Below is a small trained network, with its code and all its weights. Each question gives an input and a class and asks what happens when units are switched off, that is, made to give their printed mean instead of their output.

import numpy as np


def w(rows, s, z=0):
    codes = np.array(rows[::2]) - 128.0
    scale = np.full(codes.shape[1], s)
    scale[-1] = z or s
    return codes * scale


def norm(h):
    return h / np.sqrt((h * h).mean(-1, keepdims=True) + 1e-5)


def f(y):
    return np.maximum(y, 0)


def log_softmax(a):
    a = a - a.max(-1, keepdims=True)
    return a - np.log(np.exp(a).sum(-1, keepdims=True))


def net(x, mask):
    res = np.array(x, float).reshape(1, 3) / 4 @ E
    u = 0
    for l in range(2):
        y = f(norm(res) @ A[l][:, :-1].T + A[l][:, -1])
        res = res + np.where(mask[u : u + 14], y, B[l][:, -1]) @ B[l][:, :-1]
        u += 14
    return log_softmax(norm(res)[-1] @ U[:, :-1].T + U[:, -1])


A, B = {}, {}
E = w([
[75,159,194,118,180],'x0',
[89,198,73,63,9],'x1',
[173,253,127,228,118],'x2',
],0.0058)
A[0] = w([
[1,84,204,143,107,224],'L0N0',
[67,108,168,125,115,109],'L0N1',
[183,125,154,192,74,226],'L0N2',
[125,166,147,142,132,214],'L0N3',
[166,120,95,156,118,126],'L0N4',
[70,126,48,111,70,249],'L0N5',
[104,64,79,139,201,144],'L0N6',
[72,174,226,94,163,67],'L0N7',
[169,69,137,220,121,73],'L0N8',
[157,202,169,125,156,88],'L0N9',
[105,173,119,98,185,123],'L0N10',
[185,81,4,87,163,131],'L0N11',
[140,43,114,105,108,113],'L0N12',
[231,224,147,178,159,76],'L0N13',
],0.0087,0.0015)
B[0] = w([
[161,69,115,103,66,206],'L0N0',
[133,180,187,164,78,161],'L0N1',
[117,75,178,4,151,198],'L0N2',
[110,72,139,96,68,180],'L0N3',
[234,157,208,148,167,163],'L0N4',
[18,91,129,141,201,220],'L0N5',
[2,116,126,123,71,197],'L0N6',
[218,167,119,68,138,200],'L0N7',
[28,115,106,166,226,193],'L0N8',
[116,5,177,134,144,191],'L0N9',
[206,156,40,142,157,161],'L0N10',
[189,228,223,51,139,198],'L0N11',
[134,37,170,100,122,195],'L0N12',
[53,150,190,148,80,253],'L0N13',
],0.0049,0.0062)
A[1] = w([
[208,94,101,176,97,160],'L1N0',
[117,99,250,62,110,204],'L1N1',
[132,159,80,128,175,82],'L1N2',
[110,191,169,210,162,79],'L1N3',
[146,147,89,140,151,92],'L1N4',
[158,93,97,180,234,222],'L1N5',
[43,87,154,127,101,222],'L1N6',
[98,143,65,119,124,57],'L1N7',
[157,153,154,181,94,177],'L1N8',
[142,75,122,151,167,131],'L1N9',
[164,41,79,128,212,130],'L1N10',
[122,153,161,255,78,181],'L1N11',
[94,231,161,160,97,117],'L1N12',
[181,184,205,85,172,255],'L1N13',
],0.0097,0.0018)
B[1] = w([
[80,191,235,133,122,129],'L1N0',
[240,166,103,161,127,251],'L1N1',
[154,89,98,141,194,128],'L1N2',
[116,57,102,52,74,168],'L1N3',
[188,172,88,113,217,128],'L1N4',
[46,252,5,117,17,156],'L1N5',
[89,198,193,222,172,204],'L1N6',
[67,109,47,137,214,137],'L1N7',
[183,94,190,23,99,148],'L1N8',
[130,124,141,39,87,149],'L1N9',
[69,198,37,122,47,154],'L1N10',
[118,29,178,35,156,167],'L1N11',
[125,36,93,122,149,172],'L1N12',
[149,166,1,137,88,181],'L1N13',
],0.0051,0.013)
U = w([
[128,64,208,82,87,168],'0',
[6,144,93,139,108,159],'1',
[199,145,91,85,81,131],'2',
[162,180,177,165,167,124],'3',
[127,73,93,189,169,64],'4',
[125,89,91,189,182,3],'5',
],0.015,0.0064)

Each question gives the input, the list of numbers given to net, and the class t.
The units are the neurons (one row each of A and B). Each row of codes is followed by its name. A weight is (code - 128) times the scale printed after its matrix; where a second scale follows, it is the last column's (A, B and U).
mask holds one flag per neuron, layer by layer. A switched-off neuron (its flag False) gives its mean, the last column of its row in B, instead of its output. The means were averaged over made-up inputs and are rounded, as every weight is.
A unit's drop is (log p(t) with every unit on - log p(t) with that unit switched off) / (log p(t) with every unit on - log p(t) with every unit switched off).
The circuit of an input: a set's keep is (log p(t) with only the set's units on - log p(t) with every unit switched off) / (log p(t) with every unit on - log p(t) with every unit switched off). Starting from the 12 units with the biggest drops (on a tie, the unit counted first), units are removed one at a time, each time the one whose removal leaves the highest keep (on an exact tie, the one counted first), for as long as the keep stays at least 0.8.
circuit, biggest first: the units of the circuit, biggest drop first
unit that matters most: the unit with the biggest drop
top k neurons: the k neurons with the biggest drops, biggest first
k most important neurons of layer l: the k neurons of layer l with the biggest drops, biggest first
drop when u is switched off: that unit's drop, to one decimal
input [0,-3,4], class 0: unit that matters most : L0N13
input [7,3,6], class 2: top 4 neurons : [L0N7; L1N13; L0N6; L0N5]
input [6,-6,-4], class 1: circuit, biggest first : [L1N10; L1N5]
input [-3,-7,-6], class 1: circuit, biggest first : [L1N10; L1N5]
input [8,7,0], class 2: circuit, biggest first : [L0N7; L0N13]
input [5,-1,-4], class 2: top 2 neurons : [L0N7; L0N13]
input [-4,8,3], class 1: circuit, biggest first : [L0N5; L1N1]
input [-6,-8,6], class 1: circuit, biggest first : [L1N5; L1N1]
input [-8,-8,-5], class 1: top 4 neurons : [L0N8; L1N10; L1N5; L0N6]
input [7,-4,8], class 0: top 3 neurons : [L0N13; L1N3; L1N11]
input [1,3,-1], class 3: 3 most important neurons of layer 0 : [L0N6; L0N8; L0N1]
input [-6,-7,-4], class 1: 3 most important neurons of layer 0 : [L0N8; L0N6; L0N7]
input [3,2,6], class 0: 2 most important neurons of layer 0 : [L0N13; L0N11]
input [1,3,-2], class 3: unit that matters most : L1N6
input [-2,-1,-3], class 3: top 3 neurons : [L0N11; L0N6; L1N1]
input [8,-5,1], class 2: top 2 neurons : [L0N7; L0N5]
input [-2,2,4], class 0: 2 most important neurons of layer 1 : [L1N11; L1N12]
input [-2,0,3], class 3: 2 most important neurons of layer 0 : [L0N2; L0N13]
input [8,-4,5], class 2: top 2 neurons : [L0N7; L1N13]
input [-1,-6,3], class 1: unit that matters most : L0N8
input [1,-2,-3], class 3: drop when L0N9 is switched off : 0.2
input [5,-7,-4], class 1: drop when L0N4 is switched off : 0.0
input [2,1,2], class 3: drop when L1N5 is switched off : 0.1
input [-1,0,0], class 3: drop when L0N5 is switched off : 0.1
